Below is a small trained network, with its code and all its weights. Each question gives an input and a class and asks what happens when units are switched off, that is, made to give their printed mean instead of their output.

import numpy as np


def w(rows, s, z=0):
    codes = np.array(rows[::2]) - 128.0
    scale = np.full(codes.shape[1], s)
    scale[-1] = z or s
    return codes * scale


def norm(h):
    return h / np.sqrt((h * h).mean(-1, keepdims=True) + 1e-5)


def f(y):
    return y / 2 * (1 + np.tanh(0.7978845608 * (y + 0.044715 * y**3)))


def log_softmax(a):
    a = a - a.max(-1, keepdims=True)
    return a - np.log(np.exp(a).sum(-1, keepdims=True))


def net(x, mask):
    res = np.array(x, float).reshape(1, 8) / 4 @ E
    u = 0
    for l in range(2):
        y = f(norm(res) @ A[l][:, :-1].T + A[l][:, -1])
        res = res + np.where(mask[u : u + 6], y, B[l][:, -1]) @ B[l][:, :-1]
        u += 6
    return log_softmax(norm(res)[-1] @ U[:, :-1].T + U[:, -1])


A, B = {}, {}
E = w([
[169,247,76,139,49,145,136,208],'x0',
[137,143,76,74,146,132,121,130],'x1',
[113,161,145,119,135,136,112,100],'x2',
[106,142,129,150,134,101,123,121],'x3',
[126,102,121,162,126,106,140,151],'x4',
[179,114,52,200,65,178,126,44],'x5',
[142,115,101,134,149,148,125,154],'x6',
[123,116,114,147,136,123,134,147],'x7',
],0.012)
A[0] = w([
[145,118,60,187,86,164,120,47,134],'0.n1',
[130,199,86,161,63,170,165,144,2],'0.n2',
[138,225,148,127,73,141,126,250,168],'0.n3',
[117,115,152,112,157,128,135,179,228],'0.n4',
[144,210,122,147,53,142,124,193,132],'0.n5',
[145,157,150,114,148,159,118,127,111],'0.n6',
],0.017,0.0029)
B[0] = w([
[143,113,24,159,127,146,138,90,254],'0.n1',
[199,106,192,184,129,103,38,120,206],'0.n2',
[58,155,143,100,136,170,254,167,244],'0.n3',
[145,145,165,107,171,98,98,121,185],'0.n4',
[160,172,105,115,78,58,70,136,221],'0.n5',
[155,84,104,139,165,88,157,175,142],'0.n6',
],0.016,0.014)
A[1] = w([
[230,51,134,172,186,133,32,50,57],'1.n1',
[71,36,226,103,221,130,92,118,158],'1.n2',
[196,147,135,159,31,164,8,132,5],'1.n3',
[118,126,248,84,64,86,32,169,79],'1.n4',
[34,26,54,148,120,241,214,11,27],'1.n5',
[124,114,152,71,198,161,115,116,155],'1.n6',
],0.014,0.002)
B[1] = w([
[83,164,216,108,118,139,237,135,254],'1.n1',
[155,115,23,110,104,81,27,60,250],'1.n2',
[174,113,58,157,53,191,6,115,190],'1.n3',
[81,95,127,82,219,135,132,174,187],'1.n4',
[123,64,193,141,219,246,231,133,243],'1.n5',
[108,81,180,188,108,60,51,111,187],'1.n6',
],0.015,0.014)
U = w([
[90,72,112,94,180,37,39,64,142],'0',
[78,208,190,69,146,85,195,249,59],'1',
[115,73,161,152,181,220,232,85,248],'2',
[204,181,57,186,28,162,62,147,2],'3',
],0.012,0.00093)

Each question gives the input, the list of numbers given to net, and the class t.
The units are the neurons (one row each of A and B). Each row of codes is followed by its name. A weight is (code - 128) times the scale printed after its matrix; where a second scale follows, it is the last column's (A, B and U).
mask holds one flag per neuron, layer by layer. A switched-off neuron (its flag False) gives its mean, the last column of its row in B, instead of its output. The means were averaged over made-up inputs and are rounded, as every weight is.
A unit's drop is (log p(t) with every unit on - log p(t) with that unit switched off) / (log p(t) with every unit on - log p(t) with every unit switched off).
The circuit of an input: a set's keep is (log p(t) with only the set's units on - log p(t) with every unit switched off) / (log p(t) with every unit on - log p(t) with every unit switched off). Starting from all 12 units, units are removed one at a time, each time the one whose removal leaves the highest keep (on an exact tie, the one counted first), for as long as the keep stays at least 0.8.
circuit, biggest first: the units of the circuit, biggest drop first
most important unit: the unit with the biggest drop
k most important neurons: the k neurons with the biggest drops, biggest first
k most important neurons of layer l: the k neurons of layer l with the biggest drops, biggest first
drop of u: that unit's drop, to one decimal
input [8,8,-8,4,4,0,4,-4], class 1: most important unit -> 0.n3
input [4,-3,-1,2,5,0,3,1], class 1: 2 most important neurons -> 0.n3, 0.n1
input [0,-5,-3,-6,-5,-3,1,-2], class 0: 2 most important neurons of layer 1 -> 1.n1, 1.n5
input [-6,-4,-6,6,8,0,-5,-3], class 0: 3 most important neurons -> 0.n1, 1.n2, 0.n3
input [1,2,8,-8,2,3,6,7], class 3: 2 most important neurons -> 0.n2, 0.n3
input [1,2,-3,-7,5,2,7,-6], class 3: 2 most important neurons of layer 1 -> 1.n3, 1.n5
input [4,-1,-2,-1,7,0,2,-7], class 1: 2 most important neurons -> 0.n3, 0.n1
input [1,-5,8,-4,-3,1,-7,-5], class 3: 2 most important neurons -> 1.n3, 0.n3
input [1,-7,8,1,2,-3,-5,-2], class 1: 2 most important neurons -> 0.n1, 1.n5
input [8,5,-5,-3,4,0,-5,7], class 1: 3 most important neurons -> 0.n3, 0.n1, 1.n2
input [1,-8,2,6,3,5,8,-6], class 3: 3 most important neurons -> 0.n3, 1.n3, 0.n2
input [-8,2,-2,1,7,0,-1,-6], class 0: 2 most important neurons -> 0.n1, 1.n2
input [7,0,-2,-3,-3,-2,8,6], class 1: drop of 0.n3 -> 2.2
input [4,-8,-5,2,-6,-1,2,-5], class 1: circuit, biggest first -> 0.n3
input [6,0,-5,4,-5,-2,-1,-7], class 1: drop of 0.n3 -> 2.9
input [5,-3,2,5,5,-1,-5,0], class 1: drop of 0.n3 -> 1.9
input [-4,-7,1,7,-4,-5,6,-5], class 0: drop of 1.n4 -> 0.0
